Below are the code and all the weights of a small trained network. Each question names an input and a target symbol and asks about switching units off, where a switched-off unit gives its printed mean instead of its output.

import numpy as np


def w(rows, s, z=0):
    codes = np.array(rows[::2]) - 128.0
    scale = np.full(codes.shape[1], s)
    scale[-1] = z or s
    return codes * scale


def norm(h):
    return h / np.sqrt((h * h).mean(-1, keepdims=True) + 1e-5)


def f(y):
    return np.maximum(y, 0)


def softmax(a):
    e = np.exp(a - a.max(-1, keepdims=True))
    return e / e.sum(-1, keepdims=True)


def log_softmax(a):
    a = a - a.max(-1, keepdims=True)
    return a - np.log(np.exp(a).sum(-1, keepdims=True))


def net(x, mask):
    ids = ['ΓΛΞΠΣΦΨαβηθμτω'.index(c) for c in x.split()]
    T = len(ids)
    res = E[ids] + P[:T]
    r = norm(res)
    for j in range(3):
        rows = slice(2 * j, 2 * j + 2)
        q, k, v = (r @ M[0][rows].T for M in (Q, K, V))
        z = softmax(np.where(np.tri(T) > 0, q @ k.T / 2**0.5, -1e9)) @ v
        o = O[0][rows]
        res = res + np.where(mask[j], z, o[:, -1]) @ o[:, :-1]
    y = f(norm(res) @ A[0][:, :-1].T + A[0][:, -1])
    res = res + np.where(mask[3:7], y, B[0][:, -1]) @ B[0][:, :-1]
    return log_softmax(norm(res)[-1] @ U[:, :-1].T + U[:, -1])


Q, K, V, O, A, B = {}, {}, {}, {}, {}, {}
E = w([
[181,156,147,72],'Γ',
[178,149,126,38],'Λ',
[163,154,153,68],'Ξ',
[154,183,136,66],'Π',
[199,134,144,76],'Σ',
[172,143,175,102],'Φ',
[92,178,174,95],'Ψ',
[85,152,151,224],'α',
[117,166,72,50],'β',
[133,108,176,253],'η',
[154,114,89,49],'θ',
[157,115,92,50],'μ',
[147,96,176,131],'τ',
[169,95,117,73],'ω',
],0.015)
P = w([
[144,148,125,131],'0',
[23,151,147,203],'1',
[138,119,141,109],'2',
[166,151,114,161],'3',
[5,112,87,107],'4',
[163,113,133,39],'5',
[186,161,100,208],'6',
[11,75,113,91],'7',
[169,86,145,2],'8',
],0.014)
Q[0] = w([
[100,104,141,204],'head 0',
[141,163,102,178],'head 0',
[93,156,128,95],'head 1',
[196,181,250,34],'head 1',
[140,125,53,97],'head 2',
[173,163,74,164],'head 2',
],0.017)
K[0] = w([
[25,1,200,24],'head 0',
[114,70,140,112],'head 0',
[181,52,88,166],'head 1',
[237,240,58,215],'head 1',
[24,118,251,71],'head 2',
[124,140,60,210],'head 2',
],0.0085)
V[0] = w([
[147,154,32,192],'head 0',
[54,133,122,127],'head 0',
[105,137,4,96],'head 1',
[137,34,100,141],'head 1',
[182,143,124,116],'head 2',
[147,186,74,200],'head 2',
],0.019)
O[0] = w([
[77,199,136,189,103],'head 0',
[62,82,77,98,100],'head 0',
[126,252,43,120,118],'head 1',
[186,67,23,243,2],'head 1',
[207,152,120,111,143],'head 2',
[131,233,203,191,80],'head 2',
],0.013)
A[0] = w([
[150,55,137,140,245],'neuron 0',
[175,186,217,89,114],'neuron 1',
[125,126,122,137,102],'neuron 2',
[247,157,22,99,155],'neuron 3',
],0.014,0.012)
B[0] = w([
[57,140,190,250,214],'neuron 0',
[245,95,50,225,249],'neuron 1',
[114,125,115,69,128],'neuron 2',
[43,66,69,136,177],'neuron 3',
],0.011,0.012)
U = w([
[186,122,157,112,67],'Γ',
[229,55,48,27,42],'Λ',
[153,99,135,86,2],'Ξ',
[191,237,183,53,56],'Π',
[184,77,131,162,176],'Σ',
[148,93,170,136,83],'Φ',
[80,76,194,3,155],'Ψ',
[68,175,179,158,133],'α',
[83,236,127,100,227],'β',
[73,134,166,199,161],'η',
[97,123,66,96,159],'θ',
[106,121,86,105,138],'μ',
[97,49,137,152,86],'τ',
[76,49,64,164,160],'ω',
],0.012,0.0043)

Each question gives the input, a string of symbols that net reads in full, and the target symbol t.
The units are the heads (2 rows each of Q, K, V and O) and the neurons (one row each of A and B). Each row of codes is followed by its name. A weight is (code - 128) times the scale printed after its matrix; where a second scale follows, it is the last column's (O, A, B and U).
mask holds one flag per unit, heads first, then neurons. A switched-off unit (its flag False) gives its mean, the last column of its rows in O or B, instead of its output. The means were averaged over made-up inputs and are rounded, as every weight is.
A unit's drop is (log p(t) with every unit on - log p(t) with that unit switched off) / (log p(t) with every unit on - log p(t) with every unit switched off).
The circuit of an input: a set's keep is (log p(t) with only the set's units on - log p(t) with every unit switched off) / (log p(t) with every unit on - log p(t) with every unit switched off). Starting from all 7 units, units are removed one at a time, each time the one whose removal leaves the highest keep (on an exact tie, the one counted first), for as long as the keep stays at least 0.8.
units of the circuit, in order: the units of the circuit, biggest drop first
which heads matter: for each layer, one digit per head in row order, 1 if its drop is at least 0.15 and else 0, layers parted by /
input Ψ τ Π Π Ψ Ψ Π Ψ Π, target Π: units of the circuit, in order => (head 0)
input β Ψ α ω Ψ Π, target ω: which heads matter => 010
input Λ Λ Σ, target Λ: units of the circuit, in order => (head 1; neuron 3)
input Ψ Λ Λ Λ Ψ ω Σ Π Σ, target Σ: units of the circuit, in order => (head 0; head 1; neuron 1)
input Ψ Λ Σ Λ Ψ α Σ Π θ, target Σ: units of the circuit, in order => (head 0; head 1)
input Ψ Σ Ψ Π η Λ β Ψ Λ, target β: which heads matter => 110
input Σ η θ α Ψ η Σ Π Ξ, target Σ: which heads matter => 110
input τ β Λ Λ η Φ, target Λ: units of the circuit, in order => (head 1; head 2)
input Σ Σ Π, target Σ: units of the circuit, in order => (head 1; neuron 1)
input β Ξ θ, target β: which heads matter => 010
input Λ Ψ Π Ψ Ψ Ψ θ, target Π: which heads matter => 111
input Ψ Ψ Λ Σ Γ, target Σ: units of the circuit, in order => (head 0; head 1)
input Ψ ω Ψ Ψ, target Ψ: which heads matter => 100
input ω Ψ β, target ω: units of the circuit, in order => (head 1)
input Σ α Π Λ Ψ β, target Λ: which heads matter => 110
input Λ Φ Π, target Λ: which heads matter => 010
input Π Λ ω Ψ ω Ψ β Λ Ψ, target β: which heads matter => 110
input β Ψ Ψ Λ Λ τ, target Λ: which heads matter => 111
input Γ Ψ ω Λ Ψ Ψ Σ β Ψ, target Σ: units of the circuit, in order => (head 0; head 1; neuron 1)
input Σ Ξ Ξ, target Σ: units of the circuit, in order => (head 1; neuron 1)
input α Λ Π α η Γ β Π Ξ, target β: units of the circuit, in order => (head 0)
input Σ Π Λ, target Σ: which heads matter => 010
